Here is a tiny trained network, its code and every weight. The questions are about switching its units off for an input and a class, where a switched-off unit gives its printed mean instead of its output.

import numpy as np


def w(rows, s, z=0):
    codes = np.array(rows[::2]) - 128.0
    scale = np.full(codes.shape[1], s)
    scale[-1] = z or s
    return codes * scale


def f(y):
    return y / 2 * (1 + np.tanh(0.7978845608 * (y + 0.044715 * y**3)))


def log_softmax(a):
    a = a - a.max(-1, keepdims=True)
    return a - np.log(np.exp(a).sum(-1, keepdims=True))


def net(x, mask):
    res = np.array(x, float).reshape(1, 5) / 4 @ E
    y = f(res @ A[0][:, :-1].T + A[0][:, -1])
    res = res + np.where(mask, y, B[0][:, -1]) @ B[0][:, :-1]
    return log_softmax(res[-1] @ U[:, :-1].T + U[:, -1])


A, B = {}, {}
E = w([
[128,132,198,154],'x0',
[178,184,37,2],'x1',
[78,63,97,141],'x2',
[180,155,115,177],'x3',
[69,201,60,171],'x4',
],0.0068)
A[0] = w([
[184,157,135,115,2],'n0',
[1,53,194,167,237],'n1',
[131,107,73,228,158],'n2',
[19,159,96,139,127],'n3',
[84,152,82,176,2],'n4',
[106,121,209,232,252],'n5',
[7,136,146,242,254],'n6',
[207,148,243,241,254],'n7',
[153,67,68,53,167],'n8',
[251,195,88,110,146],'n9',
[201,125,23,79,173],'n10',
],0.0071,0.0027)
B[0] = w([
[70,98,162,159,119],'n0',
[150,77,104,90,254],'n1',
[135,75,120,84,165],'n2',
[92,83,115,113,171],'n3',
[135,125,143,134,129],'n4',
[214,121,109,110,231],'n5',
[168,77,36,2,249],'n6',
[192,111,131,67,228],'n7',
[74,183,199,94,205],'n8',
[133,148,176,233,206],'n9',
[55,133,167,182,233],'n10',
],0.0089,0.0053)
U = w([
[102,109,163,129,2],'0',
[95,166,211,111,253],'1',
[89,7,78,110,241],'2',
[94,147,143,187,251],'3',
[148,13,155,103,46],'4',
[67,50,169,194,2],'5',
[254,117,170,102,200],'6',
],0.0071,0.0027)

Each question gives the input, the list of numbers given to net, and the class t.
The units are the neurons (one row each of A and B). Each row of codes is followed by its name. A weight is (code - 128) times the scale printed after its matrix; where a second scale follows, it is the last column's (A, B and U).
mask holds one flag per neuron, in row order. A switched-off neuron (its flag False) gives its mean, the last column of its row in B, instead of its output. The means were averaged over made-up inputs and are rounded, as every weight is.
A unit's drop is (log p(t) with every unit on - log p(t) with that unit switched off) / (log p(t) with every unit on - log p(t) with every unit switched off).
The circuit of an input: a set's keep is (log p(t) with only the set's units on - log p(t) with every unit switched off) / (log p(t) with every unit on - log p(t) with every unit switched off). Starting from all 11 units, units are removed one at a time, each time the one whose removal leaves the highest keep (on an exact tie, the one counted first), for as long as the keep stays at least 0.8.
units of the circuit, in order: the units of the circuit, biggest drop first
most important unit: the unit with the biggest drop
top k neurons: the k neurons with the biggest drops, biggest first
drop when u is switched off: that unit's drop, to one decimal
input [1,1,2,-6,-7], class 1: units of the circuit, in order -> [n6; n8]
input [-5,6,-7,-8,4], class 1: most important unit -> n8
input [-2,-6,1,1,-6], class 6: units of the circuit, in order -> [n5; n7]
input [2,-6,-1,-7,-6], class 6: top 4 neurons -> [n5; n7; n10; n3]
input [8,-6,-5,-8,8], class 6: top 3 neurons -> [n5; n7; n10]
input [8,-8,2,-5,3], class 6: top 3 neurons -> [n5; n7; n10]
input [7,-3,-5,-7,8], class 2: top 2 neurons -> [n6; n3]
input [-7,6,-5,-1,-6], class 1: drop when n8 is switched off -> 0.2
input [4,-5,-2,-5,5], class 2: drop when n6 is switched off -> 0.4
input [3,-5,-5,1,6], class 6: drop when n7 is switched off -> 0.2
input [-4,-7,-1,-7,6], class 2: drop when n6 is switched off -> 0.2
